Below are the code and all the weights of a small trained network. Each question names an input and a target symbol and asks about switching units off, where a switched-off unit gives its printed mean instead of its output.

import numpy as np


def w(rows, s, z=0):
    codes = np.array(rows[::2]) - 128.0
    scale = np.full(codes.shape[1], s)
    scale[-1] = z or s
    return codes * scale


def f(y):
    return np.maximum(y, 0)


def softmax(a):
    e = np.exp(a - a.max(-1, keepdims=True))
    return e / e.sum(-1, keepdims=True)


def log_softmax(a):
    a = a - a.max(-1, keepdims=True)
    return a - np.log(np.exp(a).sum(-1, keepdims=True))


def net(x, mask):
    ids = ['ΔΣΩαβεηθλμξφψ'.index(c) for c in x.split()]
    T = len(ids)
    res = E[ids] + P[:T]
    r = res
    for j in range(3):
        rows = slice(2 * j, 2 * j + 2)
        q, k, v = (r @ M[0][rows].T for M in (Q, K, V))
        z = softmax(np.where(np.tri(T) > 0, q @ k.T / 2**0.5, -1e9)) @ v
        o = O[0][rows]
        res = res + np.where(mask[j], z, o[:, -1]) @ o[:, :-1]
    y = f(res @ A[0][:, :-1].T + A[0][:, -1])
    res = res + np.where(mask[3:7], y, B[0][:, -1]) @ B[0][:, :-1]
    return log_softmax(res[-1] @ U[:, :-1].T + U[:, -1])


Q, K, V, O, A, B = {}, {}, {}, {}, {}, {}
E = w([
[29,151,130,59,109,129],'Δ',
[121,133,149,157,130,133],'Σ',
[166,141,114,71,201,100],'Ω',
[164,201,43,167,151,47],'α',
[152,134,175,132,42,56],'β',
[153,174,105,110,179,86],'ε',
[88,166,74,159,136,151],'η',
[120,159,160,155,99,110],'θ',
[189,225,74,138,135,106],'λ',
[185,212,118,93,188,136],'μ',
[187,11,72,160,99,157],'ξ',
[213,192,75,93,132,148],'φ',
[170,64,132,181,168,47],'ψ',
],0.011)
P = w([
[56,153,169,254,209,168],'0',
[159,140,69,92,76,108],'1',
[154,158,90,92,96,83],'2',
[155,160,97,94,105,77],'3',
[112,123,81,82,109,110],'4',
[139,127,103,76,94,93],'5',
[134,133,106,78,104,104],'6',
[138,131,114,72,95,96],'7',
[150,116,119,78,108,103],'8',
[147,129,118,81,109,116],'9',
],0.0054)
Q[0] = w([
[73,39,118,108,132,125],'h1',
[222,153,101,22,184,136],'h1',
[59,75,146,156,93,179],'h2',
[189,198,36,50,133,139],'h2',
[221,132,119,202,183,85],'h3',
[220,249,122,56,171,125],'h3',
],0.017)
K[0] = w([
[147,136,89,30,140,107],'h1',
[220,194,160,255,155,177],'h1',
[139,133,120,57,28,119],'h2',
[101,172,95,180,236,209],'h2',
[179,117,186,224,166,94],'h3',
[72,212,211,179,176,161],'h3',
],0.02)
V[0] = w([
[210,61,154,117,92,75],'h1',
[99,135,55,187,147,20],'h1',
[71,160,134,81,151,95],'h2',
[162,98,9,82,161,209],'h2',
[65,18,174,122,178,65],'h3',
[98,125,108,199,6,98],'h3',
],0.021)
O[0] = w([
[115,143,42,177,172,169,21],'h1',
[189,158,143,93,168,213,254],'h1',
[157,72,133,139,154,82,155],'h2',
[187,88,89,132,25,109,114],'h2',
[173,148,77,43,186,77,39],'h3',
[104,41,192,117,156,248,128],'h3',
],0.014,0.0091)
A[0] = w([
[88,112,124,145,175,190,153],'n1',
[26,91,120,153,75,125,98],'n2',
[137,99,60,108,214,143,119],'n3',
[37,214,100,8,76,97,2],'n4',
],0.012,0.0018)
B[0] = w([
[136,142,57,129,140,68,254],'n1',
[182,195,33,104,136,168,178],'n2',
[145,109,207,224,111,104,236],'n3',
[2,10,51,130,173,173,236],'n4',
],0.0099,0.008)
U = w([
[183,132,175,23,86,77,196],'Δ',
[78,238,159,87,173,116,215],'Σ',
[245,149,145,142,149,6,154],'Ω',
[39,56,145,82,161,234,135],'α',
[88,127,118,219,188,178,5],'β',
[60,85,161,212,67,60,112],'ε',
[34,121,255,205,77,221,73],'η',
[148,217,108,45,168,96,254],'θ',
[104,155,78,154,125,227,175],'λ',
[186,234,101,130,82,69,192],'μ',
[213,207,87,41,183,192,83],'ξ',
[232,6,91,189,113,174,29],'φ',
[154,136,49,113,170,90,119],'ψ',
],0.0038,0.0028)

Each question gives the input, a string of symbols that net reads in full, and the target symbol t.
The units are the heads (2 rows each of Q, K, V and O) and the neurons (one row each of A and B). Each row of codes is followed by its name. A weight is (code - 128) times the scale printed after its matrix; where a second scale follows, it is the last column's (O, A, B and U).
mask holds one flag per unit, heads first, then neurons. A switched-off unit (its flag False) gives its mean, the last column of its rows in O or B, instead of its output. The means were averaged over made-up inputs and are rounded, as every weight is.
A unit's drop is (log p(t) with every unit on - log p(t) with that unit switched off) / (log p(t) with every unit on - log p(t) with every unit switched off).
The circuit of an input: a set's keep is (log p(t) with only the set's units on - log p(t) with every unit switched off) / (log p(t) with every unit on - log p(t) with every unit switched off). Starting from all 7 units, units are removed one at a time, each time the one whose removal leaves the highest keep (on an exact tie, the one counted first), for as long as the keep stays at least 0.8.
circuit, biggest first: the units of the circuit, biggest drop first
unit that matters most: the unit with the biggest drop
top k neurons: the k neurons with the biggest drops, biggest first
which heads matter: for each layer, one digit per head in row order, 1 if its drop is at least 0.15 and else 0, layers parted by /
input φ β μ μ Δ φ λ, target μ: unit that matters most : h3
input Σ λ μ μ α, target α: circuit, biggest first : n4, h2, h1, h3
input λ λ μ η ψ, target Ω: circuit, biggest first : h3, n3
input μ μ μ φ Σ, target μ: top 2 neurons : n2, n4
input Σ η λ λ φ, target α: circuit, biggest first : n4, h2, h1, h3
input η μ α η μ, target Δ: which heads matter : 100
input Δ Δ λ λ μ, target Ω: which heads matter : 011
input Δ Ω θ Δ λ λ ξ λ λ λ, target Ω: circuit, biggest first : h2, n3, h3
input φ Ω η λ α, target μ: circuit, biggest first : h3, n2, h2, n4
input λ φ β, target λ: which heads matter : 101
input β θ μ μ ψ λ, target φ: which heads matter : 111
input ψ Σ φ, target β: top 2 neurons : n3, n4
input Ω λ Σ η Σ α, target ψ: which heads matter : 001
input η α ψ μ ε, target Δ: which heads matter : 100
input λ β ξ Σ α β θ β φ, target η: circuit, biggest first : h3
input β η ψ μ β θ λ ε Δ φ, target φ: which heads matter : 111
input β Ω ε, target φ: top 2 neurons : n3, n1
input ξ Δ φ η Ω, target λ: which heads matter : 110
input Σ φ ε, target α: which heads matter : 111
input α φ θ ψ λ η μ, target ξ: unit that matters most : h1
input μ φ μ Ω Δ Δ λ β μ, target ε: which heads matter : 101
input φ θ β λ Ω ψ μ, target μ: top 2 neurons : n2, n4
input λ μ ε Δ α μ α, target η: which heads matter : 101
input θ ψ η λ ξ ξ μ ε λ λ, target Σ: which heads matter : 010
input θ λ ξ Σ β λ θ ε β μ, target Σ: which heads matter : 010
